Below is a small trained network, with its code and all its weights. Each question gives an input and a class and asks what happens when units are switched off, that is, made to give their printed mean instead of their output.

import numpy as np


def w(rows, s, z=0):
    codes = np.array(rows[::2]) - 128.0
    scale = np.full(codes.shape[1], s)
    scale[-1] = z or s
    return codes * scale


def f(y):
    return np.maximum(y, 0)


def log_softmax(a):
    a = a - a.max(-1, keepdims=True)
    return a - np.log(np.exp(a).sum(-1, keepdims=True))


def net(x, mask):
    res = np.array(x, float).reshape(1, 4) / 4 @ E
    y = f(res @ A[0][:, :-1].T + A[0][:, -1])
    res = res + np.where(mask, y, B[0][:, -1]) @ B[0][:, :-1]
    return log_softmax(res[-1] @ U[:, :-1].T + U[:, -1])


A, B = {}, {}
E = w([
[143,119,124,127,114,127,118,153,121,125],'x0',
[29,111,87,95,182,254,72,97,41,200],'x1',
[98,153,133,135,181,128,84,183,154,95],'x2',
[39,192,72,211,59,38,31,46,165,179],'x3',
],0.0057)
A[0] = w([
[176,213,177,201,65,52,175,157,226,70,124],'n1',
[108,15,69,150,125,131,142,32,65,194,254],'n2',
[21,196,73,231,61,42,25,42,134,180,80],'n3',
[62,118,77,88,141,187,89,102,72,203,37],'n4',
[144,61,141,72,171,222,165,154,64,89,235],'n5',
[50,63,68,52,160,222,93,130,53,186,69],'n6',
[231,195,179,182,47,17,181,185,207,41,154],'n7',
[38,146,54,133,158,212,56,117,60,206,57],'n8',
[87,197,52,253,42,75,44,56,124,158,98],'n9',
[76,169,152,134,207,129,38,212,176,67,170],'n10',
],0.0052,0.0033)
B[0] = w([
[61,53,145,80,202,127,93,50,204,183,220],'n1',
[70,196,166,78,149,150,141,98,232,129,194],'n2',
[208,100,213,55,198,218,234,253,34,170,222],'n3',
[69,54,98,77,165,96,32,68,168,201,169],'n4',
[90,146,205,53,192,173,153,146,161,154,221],'n5',
[44,36,183,90,200,108,70,119,166,215,190],'n6',
[57,25,135,67,226,115,88,80,240,230,255],'n7',
[43,61,160,63,193,84,46,36,210,179,187],'n8',
[114,99,208,56,227,206,196,186,77,122,210],'n9',
[172,192,108,53,115,213,198,80,223,123,171],'n10',
],0.0052,0.0079)
U = w([
[191,42,214,73,232,221,242,239,43,134,151],'0',
[43,37,70,132,182,49,17,39,252,187,56],'1',
[76,133,155,135,197,145,164,113,180,124,254],'2',
[130,144,113,86,147,189,173,102,197,150,254],'3',
[116,231,134,135,79,97,89,92,91,158,145],'4',
[232,208,48,232,63,44,64,55,14,14,2],'5',
[242,226,29,252,32,72,55,104,33,64,2],'6',
],0.0042,0.0033)

Each question gives the input, the list of numbers given to net, and the class t.
The units are the neurons (one row each of A and B). Each row of codes is followed by its name. A weight is (code - 128) times the scale printed after its matrix; where a second scale follows, it is the last column's (A, B and U).
mask holds one flag per neuron, in row order. A switched-off neuron (its flag False) gives its mean, the last column of its row in B, instead of its output. The means were averaged over made-up inputs and are rounded, as every weight is.
A unit's drop is (log p(t) with every unit on - log p(t) with that unit switched off) / (log p(t) with every unit on - log p(t) with every unit switched off).
The circuit of an input: a set's keep is (log p(t) with only the set's units on - log p(t) with every unit switched off) / (log p(t) with every unit on - log p(t) with every unit switched off). Starting from all 10 units, units are removed one at a time, each time the one whose removal leaves the highest keep (on an exact tie, the one counted first), for as long as the keep stays at least 0.8.
units of the circuit, in order: the units of the circuit, biggest drop first
most important unit: the unit with the biggest drop
top k neurons: the k neurons with the biggest drops, biggest first
drop when u is switched off: that unit's drop, to one decimal
input [-7,-8,-3,-7], class 1: most important unit	n7
input [0,1,-3,5], class 0: top 2 neurons	(n3 n9)
input [6,-6,5,0], class 1: units of the circuit, in order	(n7 n3)
input [-6,6,-2,-4], class 1: units of the circuit, in order	(n3 n6)
input [-2,-8,-7,-4], class 1: units of the circuit, in order	(n7 n3)
input [1,-5,-2,-4], class 1: top 4 neurons	(n3 n7 n9 n1)
input [-3,-7,-3,-1], class 1: units of the circuit, in order	(n7 n3)
input [4,-8,0,-7], class 1: top 4 neurons	(n7 n3 n1 n9)
input [-2,7,-5,7], class 0: top 4 neurons	(n3 n9 n7 n1)
input [1,7,-4,0], class 1: drop when n6 is switched off	0.1
input [0,-1,-6,7], class 0: drop when n7 is switched off	0.0
input [5,-5,2,8], class 0: drop when n9 is switched off	0.2
input [-1,3,-4,6], class 0: drop when n9 is switched off	0.2
input [4,8,7,-1], class 1: most important unit	n8
